In the rows, 128 means zero.
129; 195; 122; 134; 127; 59; 134; 63; 85; 62; 145; 152; 136; 170; 175; 103; 110; 105; 171; 96; 135; 120; 62; 127; 242; 102; 185; 180; 87; 159; 126; 122; 137; 141
Z
140; 51; 130; 142; 144; 130; 148; 165; 152; 86; 127; 213; 129; 142; 71; 76; 88; 78; 126; 121; 157; 121; 53; 141; 127; 191; 133; 138; 192; 103; 180; 90; 162; 114
R
165; 84; 133; 152; 144; 155; 139; 157; 143; 101; 121; 159; 162; 133; 130; 98; 89; 67; 162; 118; 126; 111; 77; 103; 138; 162; 131; 94; 181; 124; 168; 81; 128; 146
J
125; 145; 131; 124; 131; 125; 132; 131; 121; 111; 119; 103; 143; 131; 162; 130; 146; 160; 134; 122; 123; 109; 136; 125; 135; 139; 112; 112; 136; 129; 120; 125; 105; 135
Y
141; 67; 148; 140; 157; 131; 151; 164; 124; 127; 94; 121; 168; 121; 130; 119; 162; 160; 152; 116; 95; 131; 119; 98; 113; 156; 107; 57; 134; 125; 135; 81; 87; 149
F
65; 80; 100; 130; 108; 173; 96; 149; 142; 147; 143; 103; 109; 142; 69; 105; 114; 73; 149; 126; 128; 145; 115; 112; 62; 173; 133; 132; 133; 111; 149; 133; 127; 127
U
108; 192; 116; 147; 101; 130; 93; 127; 128; 145; 141; 109; 123; 133; 156; 132; 82; 72; 155; 137; 162; 109; 125; 123; 147; 108; 132; 153; 175; 127; 133; 131; 146; 160
G
103; 85; 127; 139; 128; 138; 113; 151; 139; 131; 119; 138; 105; 131; 67; 109; 129; 106; 151; 141; 120; 154; 139; 122; 94; 128; 133; 132; 142; 103; 156; 115; 150; 116
G
180; 99; 150; 164; 136; 163; 133; 149; 132; 142; 127; 139; 153; 133; 145; 155; 103; 113; 128; 137; 142; 106; 140; 131; 105; 166; 116; 120; 167; 124; 148; 116; 121; 125
V
153; 62; 151; 155; 130; 208; 136; 210; 135; 181; 113; 111; 140; 117; 116; 143; 122; 106; 119; 144; 128; 121; 163; 134; 31; 191; 92; 83; 164; 102; 144; 119; 107; 114
X
126; 165; 121; 149; 113; 113; 96; 140; 106; 149; 141; 115; 122; 140; 132; 112; 88; 76; 187; 136; 176; 139; 106; 111; 162; 106; 171; 172; 140; 146; 145; 112; 169; 156
F
150; 50; 161; 137; 154; 128; 155; 172; 155; 133; 82; 157; 161; 121; 99; 99; 155; 152; 125; 115; 98; 113; 143; 127; 84; 162; 90; 63; 168; 96; 133; 65; 110; 130
B
139; 193; 121; 135; 110; 128; 112; 138; 98; 117; 149; 94; 138; 135; 192; 149; 81; 97; 133; 124; 175; 79; 115; 136; 157; 141; 115; 160; 138; 157; 126; 137; 130; 151
X
149; 98; 137; 154; 140; 137; 132; 166; 155; 119; 115; 134; 174; 137; 114; 99; 130; 87; 182; 115; 119; 135; 108; 99; 128; 156; 124; 85; 171; 117; 135; 64; 128; 177
V
61; 82; 101; 108; 150; 131; 111; 152; 120; 49; 158; 138; 126; 157; 94; 71; 97; 63; 156; 102; 124; 131; 43; 113; 144; 166; 124; 138; 129; 138; 164; 99; 123; 142
X
72; 91; 100; 130; 116; 151; 90; 145; 129; 128; 147; 113; 97; 126; 86; 128; 115; 103; 139; 135; 131; 132; 122; 120; 71; 159; 122; 152; 133; 122; 160; 147; 142; 95
J
80; 151; 102; 137; 103; 131; 87; 115; 119; 120; 158; 93; 107; 142; 126; 148; 115; 121; 147; 135; 142; 130; 133; 129; 129; 138; 141; 183; 128; 147; 141; 148; 152; 133
V
71; 140; 77; 119; 96; 134; 93; 171; 156; 99; 165; 138; 113; 132; 129; 115; 81; 70; 113; 129; 168; 69; 98; 144; 100; 184; 97; 154; 196; 119; 158; 139; 136; 126
J
127; 75; 108; 124; 128; 112; 141; 197; 177; 75; 142; 201; 134; 128; 101; 73; 91; 73; 123; 125; 153; 83; 87; 135; 106; 181; 100; 113; 226; 107; 174; 83; 134; 120
J
131; 124; 128; 149; 119; 133; 119; 161; 167; 127; 126; 160; 138; 137; 108; 96; 87; 55; 154; 131; 160; 110; 108; 121; 121; 140; 135; 113; 214; 105; 159; 92; 137; 158
G
130; 120; 126; 145; 118; 141; 122; 146; 135; 138; 122; 97; 147; 132; 140; 155; 148; 148; 137; 132; 110; 118; 157; 125; 98; 150; 110; 106; 139; 127; 120; 126; 102; 143
V
125; 73; 133; 148; 130; 200; 128; 151; 131; 162; 124; 103; 151; 127; 119; 134; 119; 90; 135; 121; 104; 120; 127; 104; 62; 183; 110; 80; 140; 109; 138; 128; 86; 134
U
150; 103; 157; 132; 156; 114; 151; 124; 132; 99; 89; 129; 166; 135; 141; 130; 165; 199; 121; 102; 77; 112; 126; 131; 158; 161; 112; 83; 109; 116; 115; 113; 90; 129
R
83; 189; 92; 117; 98; 98; 84; 95; 97; 107; 160; 87; 91; 135; 149; 151; 110; 144; 137; 128; 150; 109; 137; 134; 168; 117; 148; 198; 91; 159; 134; 170; 161; 103
J
96; 96; 126; 132; 126; 139; 108; 125; 129; 151; 106; 102; 104; 125; 79; 137; 153; 155; 135; 137; 114; 154; 165; 124; 92; 133; 121; 123; 107; 112; 134; 130; 141; 104
G
92; 84; 121; 124; 135; 122; 120; 152; 124; 109; 136; 134; 114; 133; 89; 119; 137; 133; 136; 131; 129; 132; 115; 133; 101; 153; 126; 140; 124; 122; 150; 120; 133; 116
F
91; 92; 107; 128; 117; 148; 110; 131; 128; 114; 154; 144; 111; 142; 89; 108; 89; 68; 132; 126; 153; 125; 96; 131; 91; 163; 133; 164; 138; 120; 162; 137; 140; 113
U
131; 80; 133; 150; 129; 190; 120; 136; 111; 148; 129; 104; 135; 120; 152; 180; 112; 122; 118; 134; 114; 101; 133; 130; 67; 170; 97; 108; 141; 127; 147; 154; 103; 99
J
103; 147; 114; 130; 125; 99; 101; 118; 116; 103; 149; 116; 122; 145; 127; 119; 114; 118; 162; 123; 128; 136; 119; 119; 175; 122; 143; 171; 117; 146; 132; 115; 159; 140
V
104; 68; 130; 114; 149; 123; 127; 116; 126; 113; 114; 109; 118; 138; 98; 123; 154; 166; 118; 116; 100; 141; 111; 125; 117; 155; 121; 110; 121; 117; 136; 126; 118; 103
P
106; 179; 126; 132; 128; 109; 106; 142; 130; 102; 125; 103; 163; 142; 140; 93; 115; 105; 177; 105; 114; 120; 91; 107; 183; 139; 131; 125; 144; 113; 106; 98; 128; 190
R
109; 134; 129; 132; 129; 97; 112; 114; 128; 99; 134; 143; 109; 142; 106; 108; 118; 113; 162; 130; 148; 138; 122; 120; 164; 98; 148; 152; 133; 134; 149; 116; 160; 132
G
166; 197; 146; 161; 92; 156; 102; 157; 133; 242; 105; 52; 124; 101; 161; 158; 113; 141; 143; 150; 151; 121; 211; 126; 111; 111; 134; 144; 177; 113; 106; 137; 149; 139
P
107; 120; 154; 140; 126; 148; 89; 107; 100; 187; 99; 45; 123; 126; 112; 157; 155; 178; 160; 130; 94; 145; 191; 120; 103; 113; 134; 135; 73; 128; 101; 130; 138; 123
B
60; 196; 80; 117; 97; 95; 76; 96; 99; 115; 164; 74; 89; 133; 143; 130; 105; 105; 139; 122; 179; 117; 94; 137; 158; 112; 139; 204; 119; 153; 122; 174; 161; 132
P
123; 148; 138; 132; 130; 107; 146; 130; 146; 122; 105; 130; 156; 150; 139; 104; 165; 151; 153; 102; 89; 126; 131; 107; 148; 149; 134; 86; 133; 110; 110; 89; 84; 152
Z
136; 184; 124; 143; 89; 187; 93; 161; 125; 200; 135; 57; 100; 115; 157; 182; 112; 148; 96; 155; 165; 102; 215; 149; 73; 149; 103; 162; 135; 130; 117; 178; 126; 111
X
195; 169; 130; 146; 122; 124; 141; 93; 117; 107; 144; 181; 151; 156; 187; 125; 42; 56; 126; 118; 202; 83; 70; 137; 202; 134; 147; 159; 162; 152; 154; 115; 146; 141
U
122; 172; 122; 120; 117; 99; 128; 159; 156; 110; 127; 116; 141; 124; 149; 90; 132; 139; 146; 126; 137; 99; 140; 124; 148; 137; 117; 121; 178; 121; 116; 97; 122; 153
Y
104; 83; 134; 156; 109; 189; 99; 151; 125; 187; 121; 114; 107; 117; 98; 147; 97; 103; 124; 152; 157; 118; 151; 152; 45; 161; 114; 155; 159; 117; 153; 133; 156; 104
B
131; 47; 148; 135; 148; 116; 141; 153; 147; 118; 103; 165; 132; 136; 69; 79; 133; 119; 152; 119; 119; 139; 111; 112; 109; 144; 126; 106; 168; 111; 155; 60; 155; 133
B
83; 121; 113; 124; 123; 109; 127; 114; 133; 102; 136; 167; 109; 163; 106; 99; 125; 114; 139; 115; 136; 142; 90; 122; 138; 155; 140; 153; 145; 119; 149; 105; 134; 120
Z
149; 78; 149; 155; 133; 150; 118; 146; 124; 160; 109; 139; 126; 123; 95; 112; 105; 97; 150; 135; 149; 131; 130; 123; 96; 133; 127; 139; 155; 120; 149; 97; 167; 124
B
140; 129; 119; 144; 114; 136; 119; 181; 164; 143; 132; 140; 132; 116; 125; 108; 102; 95; 139; 134; 150; 97; 138; 118; 105; 167; 114; 117; 193; 114; 148; 105; 140; 124
J
106; 76; 147; 128; 152; 116; 131; 115; 127; 104; 107; 120; 129; 144; 72; 114; 162; 147; 174; 117; 90; 161; 127; 100; 134; 129; 143; 95; 105; 115; 139; 88; 136; 131
G
117; 178; 128; 134; 120; 102; 106; 122; 103; 105; 128; 117; 155; 138; 178; 112; 94; 101; 150; 110; 153; 89; 105; 138; 179; 113; 125; 149; 144; 138; 121; 110; 137; 166
B
103; 124; 112; 124; 118; 124; 105; 99; 109; 112; 145; 123; 118; 155; 115; 111; 100; 79; 156; 115; 144; 141; 93; 118; 153; 124; 159; 161; 102; 139; 144; 133; 154; 137
U
114; 202; 111; 132; 96; 113; 93; 110; 85; 125; 148; 104; 121; 141; 197; 157; 80; 102; 117; 126; 179; 67; 121; 158; 156; 110; 107; 190; 143; 147; 117; 160; 145; 144
B
132; 133; 126; 153; 122; 137; 104; 119; 117; 125; 150; 128; 122; 143; 126; 139; 91; 94; 160; 138; 159; 132; 119; 126; 145; 129; 150; 178; 134; 148; 152; 124; 161; 130
V
88; 127; 107; 144; 119; 157; 91; 89; 82; 120; 156; 84; 111; 146; 147; 178; 119; 121; 134; 128; 117; 133; 119; 137; 120; 136; 135; 178; 80; 153; 138; 183; 126; 109
V
107; 59; 142; 155; 138; 193; 110; 119; 112; 170; 99; 95; 114; 132; 84; 157; 146; 134; 148; 139; 94; 172; 151; 110; 72; 139; 134; 105; 99; 112; 154; 141; 123; 103
G
133; 184; 117; 143; 91; 140; 101; 176; 153; 175; 138; 105; 120; 114; 134; 110; 77; 69; 149; 145; 191; 106; 142; 135; 125; 120; 129; 161; 221; 109; 128; 114; 167; 165
P
87; 160; 104; 133; 107; 143; 71; 128; 105; 146; 160; 91; 97; 128; 122; 138; 90; 85; 165; 137; 145; 127; 135; 119; 132; 114; 146; 187; 109; 141; 141; 155; 168; 117
J
135; 135; 129; 145; 104; 137; 142; 159; 164; 186; 104; 137; 123; 123; 135; 132; 154; 171; 99; 134; 131; 109; 185; 134; 79; 174; 107; 104; 173; 104; 122; 122; 95; 107
Z
157; 146; 140; 153; 113; 136; 103; 140; 140; 177; 124; 125; 109; 122; 112; 127; 99; 106; 173; 147; 164; 143; 167; 114; 128; 104; 150; 159; 147; 132; 141; 111; 185; 116
J
83; 29; 132; 108; 155; 109; 134; 149; 138; 77; 112; 142; 123; 130; 62; 87; 163; 175; 118; 116; 90; 128; 123; 127; 88; 171; 94; 108; 132; 107; 145; 88; 120; 105
B
77; 161; 99; 118; 104; 92; 104; 155; 155; 115; 146; 134; 98; 123; 109; 73; 109; 104; 149; 138; 165; 121; 119; 140; 146; 131; 138; 180; 169; 133; 142; 110; 179; 129
Y
176; 85; 162; 152; 154; 160; 133; 154; 125; 158; 97; 101; 169; 130; 128; 122; 127; 101; 160; 117; 107; 131; 116; 100; 116; 144; 131; 71; 151; 102; 127; 99; 110; 155
P
59; 100; 111; 120; 129; 169; 93; 144; 110; 120; 140; 67; 116; 133; 97; 119; 125; 113; 154; 121; 97; 152; 119; 111; 97; 152; 129; 138; 99; 136; 140; 131; 114; 132
X
108; 150; 123; 116; 130; 64; 124; 117; 102; 86; 140; 137; 122; 139; 135; 121; 126; 155; 152; 121; 163; 119; 110; 132; 183; 117; 145; 165; 114; 154; 138; 107; 153; 132
F
93; 99; 105; 115; 117; 113; 113; 174; 165; 110; 145; 154; 99; 122; 64; 83; 112; 101; 145; 134; 135; 130; 127; 118; 102; 151; 121; 149; 183; 106; 157; 92; 174; 116
J
134; 96; 127; 125; 147; 89; 143; 154; 146; 75; 131; 187; 124; 142; 104; 57; 105; 95; 150; 121; 146; 121; 81; 131; 162; 139; 141; 148; 173; 125; 164; 82; 159; 118
Y
135; 136; 140; 131; 143; 133; 127; 175; 148; 128; 111; 100; 172; 128; 119; 73; 121; 95; 191; 103; 116; 138; 121; 87; 149; 140; 126; 80; 156; 122; 115; 48; 116; 186
X
148; 101; 151; 153; 134; 163; 132; 148; 140; 161; 96; 114; 143; 120; 117; 141; 142; 131; 140; 129; 104; 128; 168; 119; 93; 137; 120; 82; 151; 99; 135; 116; 111; 132
G
141; 115; 147; 140; 141; 123; 154; 133; 136; 141; 93; 133; 160; 145; 138; 113; 166; 155; 150; 105; 77; 133; 130; 97; 140; 157; 128; 71; 124; 113; 117; 84; 86; 145
Z
110; 120; 129; 145; 110; 186; 98; 193; 160; 188; 128; 89; 130; 106; 99; 120; 99; 80; 136; 145; 144; 120; 151; 125; 51; 166; 112; 124; 216; 82; 135; 118; 134; 146
P
77; 98; 100; 116; 132; 122; 102; 109; 109; 89; 143; 110; 107; 144; 119; 135; 121; 132; 134; 116; 109; 113; 97; 124; 135; 155; 125; 148; 94; 148; 152; 147; 126; 95
J
74; 64; 117; 146; 118; 186; 102; 183; 166; 162; 128; 143; 99; 115; 49; 103; 110; 77; 136; 155; 133; 154; 147; 130; 38; 153; 113; 125; 187; 85; 169; 120; 142; 111
G
154; 108; 125; 146; 125; 119; 120; 141; 139; 126; 137; 176; 106; 140; 117; 108; 74; 84; 143; 138; 179; 112; 104; 133; 144; 147; 140; 164; 171; 137; 174; 108; 182; 93
J
146; 232; 128; 145; 94; 106; 109; 136; 112; 176; 126; 83; 132; 122; 197; 161; 115; 156; 144; 139; 175; 94; 175; 139; 168; 107; 134; 157; 142; 149; 106; 133; 137; 151
F
125; 127; 121; 135; 132; 115; 118; 149; 144; 100; 134; 172; 130; 138; 87; 70; 76; 71; 162; 120; 154; 130; 69; 124; 176; 144; 148; 166; 172; 116; 153; 83; 178; 152
R
42; 130; 82; 104; 99; 134; 88; 89; 91; 96; 169; 96; 84; 155; 136; 166; 117; 131; 84; 125; 136; 98; 116; 163; 103; 162; 114; 190; 70; 142; 139; 214; 115; 86
U
